Below are the code and all the weights of a small trained network. Each question names an input and a class and asks about switching units off, where a switched-off unit gives its printed mean instead of its output.

import numpy as np


def w(rows, s, z=0):
    codes = np.array(rows[::2]) - 128.0
    scale = np.full(codes.shape[1], s)
    scale[-1] = z or s
    return codes * scale


def f(y):
    return y / 2 * (1 + np.tanh(0.7978845608 * (y + 0.044715 * y**3)))


def log_softmax(a):
    a = a - a.max(-1, keepdims=True)
    return a - np.log(np.exp(a).sum(-1, keepdims=True))


def net(x, mask):
    res = np.array(x, float).reshape(1, 7) / 4 @ E
    y = f(res @ A[0][:, :-1].T + A[0][:, -1])
    res = res + np.where(mask, y, B[0][:, -1]) @ B[0][:, :-1]
    return log_softmax(res[-1] @ U[:, :-1].T + U[:, -1])


A, B = {}, {}
E = w([
[55,221,85,125,83,139,107],'x0',
[247,90,98,52,25,167,172],'x1',
[216,177,13,131,137,66,75],'x2',
[187,203,188,173,87,102,149],'x3',
[183,134,205,89,79,107,153],'x4',
[65,169,100,112,163,57,254],'x5',
[121,126,243,146,171,134,156],'x6',
],0.0076)
A[0] = w([
[201,171,118,148,137,136,200,110],'n1',
[130,150,164,100,69,94,157,165],'n2',
[171,114,139,169,92,127,56,214],'n3',
[113,116,104,128,109,178,79,122],'n4',
[72,139,83,145,100,131,59,156],'n5',
[165,164,174,119,83,108,194,173],'n6',
[141,178,165,138,103,146,118,101],'n7',
[154,117,75,106,143,68,210,175],'n8',
[106,148,72,102,126,170,126,111],'n9',
[100,162,66,124,143,96,147,252],'n10',
[151,115,70,57,135,70,214,189],'n11',
[148,132,158,88,77,184,141,170],'n12',
[71,118,109,192,141,132,99,149],'n13',
[103,74,114,88,93,195,147,220],'n14',
[142,143,108,52,150,147,252,172],'n15',
[114,86,179,68,165,175,130,211],'n16',
[168,130,89,104,143,35,199,147],'n17',
[146,122,161,161,172,110,66,187],'n18',
[132,86,136,76,53,190,131,146],'n19',
[144,134,173,181,167,145,163,182],'n20',
[107,83,144,144,128,152,79,171],'n21',
[72,154,51,137,129,143,91,137],'n22',
[141,157,184,185,58,126,111,201],'n23',
[110,161,79,176,123,99,43,240],'n24',
[161,166,150,197,133,122,28,134],'n25',
[109,176,91,101,138,82,146,213],'n26',
[162,92,108,51,102,180,123,131],'n27',
[113,94,217,176,149,133,175,139],'n28',
[53,168,44,128,123,157,139,173],'n29',
],0.012,0.0041)
B[0] = w([
[151,183,119,160,77,97,198,206],'n1',
[162,138,138,143,67,104,180,201],'n2',
[172,104,109,41,167,83,115,231],'n3',
[131,116,69,75,125,160,35,171],'n4',
[94,122,41,87,171,191,117,212],'n5',
[174,163,180,158,84,135,196,240],'n6',
[165,181,163,68,96,152,168,164],'n7',
[134,193,146,211,105,49,49,232],'n8',
[115,93,70,137,118,190,107,173],'n9',
[85,156,79,232,121,190,132,238],'n10',
[146,173,105,228,56,88,46,255],'n11',
[227,57,77,90,20,110,145,212],'n12',
[86,100,136,104,167,174,138,203],'n13',
[102,38,124,149,85,103,73,213],'n14',
[139,138,139,157,120,40,74,241],'n15',
[108,21,184,113,156,89,104,224],'n16',
[145,254,106,210,144,88,108,238],'n17',
[137,162,201,69,205,137,106,203],'n18',
[157,55,94,89,39,128,93,224],'n19',
[117,99,252,165,158,117,172,205],'n20',
[115,97,146,75,180,84,72,184],'n21',
[64,106,51,115,155,172,175,226],'n22',
[138,175,188,19,110,163,214,221],'n23',
[27,192,21,34,225,198,146,253],'n24',
[157,222,147,52,202,132,105,227],'n25',
[126,174,98,206,96,184,143,220],'n26',
[161,59,80,129,48,130,21,225],'n27',
[112,80,224,166,182,134,160,249],'n28',
[67,102,101,178,45,203,171,243],'n29',
],0.0076,0.0087)
U = w([
[120,197,112,213,113,74,93,183],'0',
[119,160,129,41,219,119,59,65],'1',
[19,128,72,140,144,209,145,62],'2',
[175,146,181,92,77,119,217,4],'3',
[76,58,201,152,194,105,142,180],'4',
[152,3,103,88,38,99,60,141],'5',
],0.011,0.0031)

Each question gives the input, the list of numbers given to net, and the class t.
The units are the neurons (one row each of A and B). Each row of codes is followed by its name. A weight is (code - 128) times the scale printed after its matrix; where a second scale follows, it is the last column's (A, B and U).
mask holds one flag per neuron, in row order. A switched-off neuron (its flag False) gives its mean, the last column of its row in B, instead of its output. The means were averaged over made-up inputs and are rounded, as every weight is.
A unit's drop is (log p(t) with every unit on - log p(t) with that unit switched off) / (log p(t) with every unit on - log p(t) with every unit switched off).
The circuit of an input: a set's keep is (log p(t) with only the set's units on - log p(t) with every unit switched off) / (log p(t) with every unit on - log p(t) with every unit switched off). Starting from the 12 units with the biggest drops (on a tie, the unit counted first), units are removed one at a time, each time the one whose removal leaves the highest keep (on an exact tie, the one counted first), for as long as the keep stays at least 0.8.
circuit, biggest first: the units of the circuit, biggest drop first
most important unit: the unit with the biggest drop
k most important neurons: the k neurons with the biggest drops, biggest first
drop of u: that unit's drop, to one decimal
input [-7,1,0,-4,-7,-2,3], class 4: most important unit : n12
input [7,-7,-7,7,-8,-4,8], class 4: 2 most important neurons : (n28, n20)
input [2,4,3,3,2,-8,5], class 3: 3 most important neurons : (n23, n25, n7)
input [-6,7,4,5,6,2,-1], class 0: 2 most important neurons : (n17, n11)
input [-8,-8,-3,1,-3,-5,-1], class 1: 2 most important neurons : (n25, n18)
input [8,-5,-5,0,7,-4,4], class 3: 2 most important neurons : (n23, n7)
input [2,-8,-6,5,4,-2,-2], class 4: 2 most important neurons : (n28, n20)
input [-1,-2,-8,-7,-8,-2,0], class 4: 3 most important neurons : (n16, n24, n21)
input [-1,0,2,-4,-7,-6,-4], class 2: 2 most important neurons : (n22, n29)
input [-7,-3,-2,7,0,-6,4], class 4: 2 most important neurons : (n28, n20)
input [4,3,-2,-6,-6,0,6], class 5: 2 most important neurons : (n24, n14)
input [6,-4,6,8,2,1,3], class 2: drop of n15 : 0.1
input [2,4,4,-4,6,2,8], class 0: drop of n23 : 0.1
input [-1,8,3,-5,5,5,8], class 0: circuit, biggest first : (n11)
input [6,3,-2,1,0,-1,-8], class 2: drop of n29 : 0.5
input [-1,2,-1,3,8,-8,5], class 3: drop of n23 : 1.2
